[150 110 145 111 144 147 105] value 150, 105

[[120 136 134 153 125 116 144]
 [118 130 103 140 120 133 138]] value 153, 103

[151 111 143 145 114 143] value 151, 111

[153 156 136 135 145 101] value 156, 101

[[125 147 125 132 114]
 [115 110 150 152 108]
 [137 144 130 119 109]] value 152, 108

[122 118 123 105] value 123, 105

[132 148 153 140] value 153, 132

[149 153 130 139 124 135] value 153, 124
---
[[116 122 149 128]
 [139 124 106 149]] ⇒ 139

[[139 130 124 131 124 111]
 [104 102 127 150 110 146]
 [119 133 129 115 136 117]] ⇒ 119

[[136 146 111 130]
 [150 129 118 105]
 [130 147  99 139]] ⇒ 130

[[ 99 105 123 126 155 105]
 [150  99 105 100 102 143]] ⇒ 150

[157 153 141 143 135 126] ⇒ 157

[[112 127 142 114 126 143]
 [142 127 115 134 139 122]
 [102 136 153 124 104 126]] ⇒ 102

[129 111 105 103] ⇒ 129
---
[[113 152 139 102]
 [122 154 144 123]
 [115 152 141 101]] 102

[[141 139 111 149 139]
 [122 149 138 114 135]] 114

[132 114 138 156 141 116 110] 114

[122 151 150 148 146 154 151] 146

[[127 100 131 116  98 127 127]
 [125 110 137 116 111 145 127]] 100

[153 113 154 135] 135

[[130 142 130 126 138 131 124]
 [128 153 136 123 127 124 129]
 [128 132 134 124 130 127 121]] 123

[ 98 112 128 131 107 134 122] 107

[114 117 152 133 126] 117

[110 138 107 118] 110
---
[109 133 125 107 113 102 134] ⇒ 102
[137 123 130 130 101] ⇒ 130
[111 109 107 112 145 116] ⇒ 145
[110 100 136 130 146] ⇒ 130
[103 154 146 139] ⇒ 146
[154 140 117 101 131] ⇒ 101
---
[155 133 121 102] ⇒ 155
[133 129 109 139 106] ⇒ 133
[134 105 130 127] ⇒ 134
[142 141 138 135 134 154] ⇒ 142
[120 104 118 135 123 151 142] ⇒ 120
[139 128 130 124 132 150 118] ⇒ 139
[142 154 144 114 149 121] ⇒ 142
[156 111 116 114 115 110] ⇒ 156
[121 134 114 131  99] ⇒ 121
[118 102 132 113] ⇒ 118
---
[[152 128 127 128 129]
 [150 128 126 128 130]
 [153 128 128 128 129]] --> 126, 153

[[130 130 130 130 114 131 137]
 [129 129 129 129 103 131 145]
 [128 128 127 128 144 126 118]] --> 129, 145

[125 138 129 127 153] --> 129, 153

[[123 122 123 153 120 114 122]
 [124 124 124 130 123 129 124]
 [125 125 125 111 126 141 125]] --> 130, 153

[[126 155 123 112 125 126 109]
 [129 134 128 124 128 129 123]
 [127 144 126 117 127 127 114]] --> 124, 155

[119 151 139 136 146] --> 139, 151

[[128 125 125 130 133]
 [131 131 114 138 153]
 [130 110 119 139 145]] --> 114, 153

[136 154 109 106 141] --> 109, 154
---
[[147 139 125 128]
 [136 124 151 122]
 [123 150 131 136]] gives 124

[[151 128 157 127 114]
 [137 118 113 140 143]
 [114 141 144 114 118]] gives 118

[[130 140 127 148 146 111]
 [123 131 111 146 150 120]
 [113 122 114 116 124 150]] gives 131

[[115 137 119 137 143 130]
 [137 134 133 144 142 107]
 [130 108 117 120 121 134]] gives 134

[[128 128 128 128 128 128 128]
 [128 128 111 132 126 127 144]
 [110 129 126 116 142 151 133]] gives 128

[[141 101 138 156 146]
 [137 136 104 105 152]
 [128 129 129 129 128]] gives 136
---
[155 122 133 107 138 115] out 155, 115

[[145 132 138 151 117]
 [123 126 127 119 117]
 [124 121 150 126 130]] out 145, 130

[131 152 128 118 134] out 131, 134

[[130 123 126 101]
 [104 152 124 141]
 [100 147 133 146]] out 130, 146

[[158 150 126 156 106]
 [110 156 142 120 145]
 [113 133 131 114 152]] out 158, 152

[146 129 149 153 138] out 146, 138

[142 107 109 157 157 112 116] out 142, 116
---
121	103	132	111 -> 111

143	115	116	131	134
157	117	154	135	125
-> 143

125	125	154	126	138	119	128 -> 128

141	126	126	145	140	113
133	105	113	116	127	137
138	121	143	126	115	115
-> 141

119	109	128	114	102	132 -> 119

150	142	140	156	122	134 -> 142

156	151	121	129	157 -> 151

113	153	151	142 -> 142

151	140	116	124	118	120	130 -> 130

115	131	114	126
137	105	109	117
136	113	113	125
-> 131
---
[[146 146 129 145 148 146 148]
 [128 144 150 147 130 149 148]] -> 129

[[121 130 142 140 151 149]
 [126 120 134 116 107 138]] -> 142

[[137 152 119 124 133]
 [143 124 101 146 134]] -> 119

[[148 148 144 107]
 [140 140 143 126]] -> 144

[[104 157 151  98  99]
 [108 142 144 113 114]] -> 151

[[153 128 107 117 132 117 131]
 [115 150 120 131 148 117 124]] -> 107

[[ 98 107 121 133]
 [156 146 135 124]] -> 121

[[129 129 128 129 100 143]
 [130 128 123 123 109 141]] -> 128
---
[[108 115 123 131 128 117]
 [148 141 133 125 128 140]
 [106 112 122 131 127 113]] Out: 123

[[127 128 128 128 129 129 128]
 [108 107 152 148 150 154 148]
 [117 118 140 138 139 141 138]] Out: 128

[[131 143 135 126 157 128]
 [129 141 132 126 155 124]
 [104 139 113 107 120 149]] Out: 135

[[125 153 106 130 125]
 [130 115 143 128 125]
 [130 144 123 125 124]] Out: 106

[[118 150 148 118 125 141 148]
 [142 106 137 111 157 144 103]
 [102 120 136 136 144 109 130]] Out: 148

[[131  99 104 131]
 [102 138 151 145]
 [147 104 120 106]] Out: 104
---
[[142 147 127 118 119 131]
 [135 106 133 131 136 140]
 [133 144 116 120 118 129]] out 119

[[146 123 114 132]
 [135 116 103 127]
 [122 145 146 119]] out 114

[[155 131 137 124 120]
 [147 120 150 126 122]
 [117 119 147 130 109]] out 124

[[119 127 125 142 139 146 107]
 [142 114 143 143 133 106 112]
 [142 126 132 130 155 133 127]] out 146

[[122 119 127 137 124 133]
 [121 122 132 120 122 104]
 [122 136 125 135 139 137]] out 124

[[155 114 121 106 128 114]
 [147 120 133 115 136 131]
 [111 142 125 135 125 126]] out 128

[[136 137 137 109 141 138  99]
 [128 128 127 131 127 127 134]
 [137 138 136 116 141 138 112]] out 138
---
Q: [123 113 104 119 114]
A: 104

Q: [131 130 128 123 100 133 130]
A: 123

Q:
[[129 118 107 119 130]
 [127 108 102 148 137]
 [127 146 117 126 127]]
A: 102

Q:
[[121 153 148 118 119 118 148]
 [123 133 130 125 125 127 131]
 [134 117 116 140 139 140 114]]
A: 125

Q: [100 153 132 126 109]
A: 132

Q: [132 137 154 134 141]
A: 154

Q: [132 155 138 132 130 137 136]
A: 132

Q: [113 100 105 111 130 147 152]
A: 111
---
[[131 143 132 142 128 131]
 [142 109 142 116 113 148]
 [145 146 140 118 152 113]] value 131

[131 136 153 131 134 134] value 131

[124 157 114 130 150] value 124

[[129 129 104 116 129]
 [131 131 138 111 139]
 [139 139 129 128 123]] value 129

[156 139 106 155 132 140 150] value 156

[156 146 135 124 128 144] value 156

[[125 124 138 122 126 142]
 [123 123 135 127 126 131]
 [132 132 135 120 131 106]] value 125
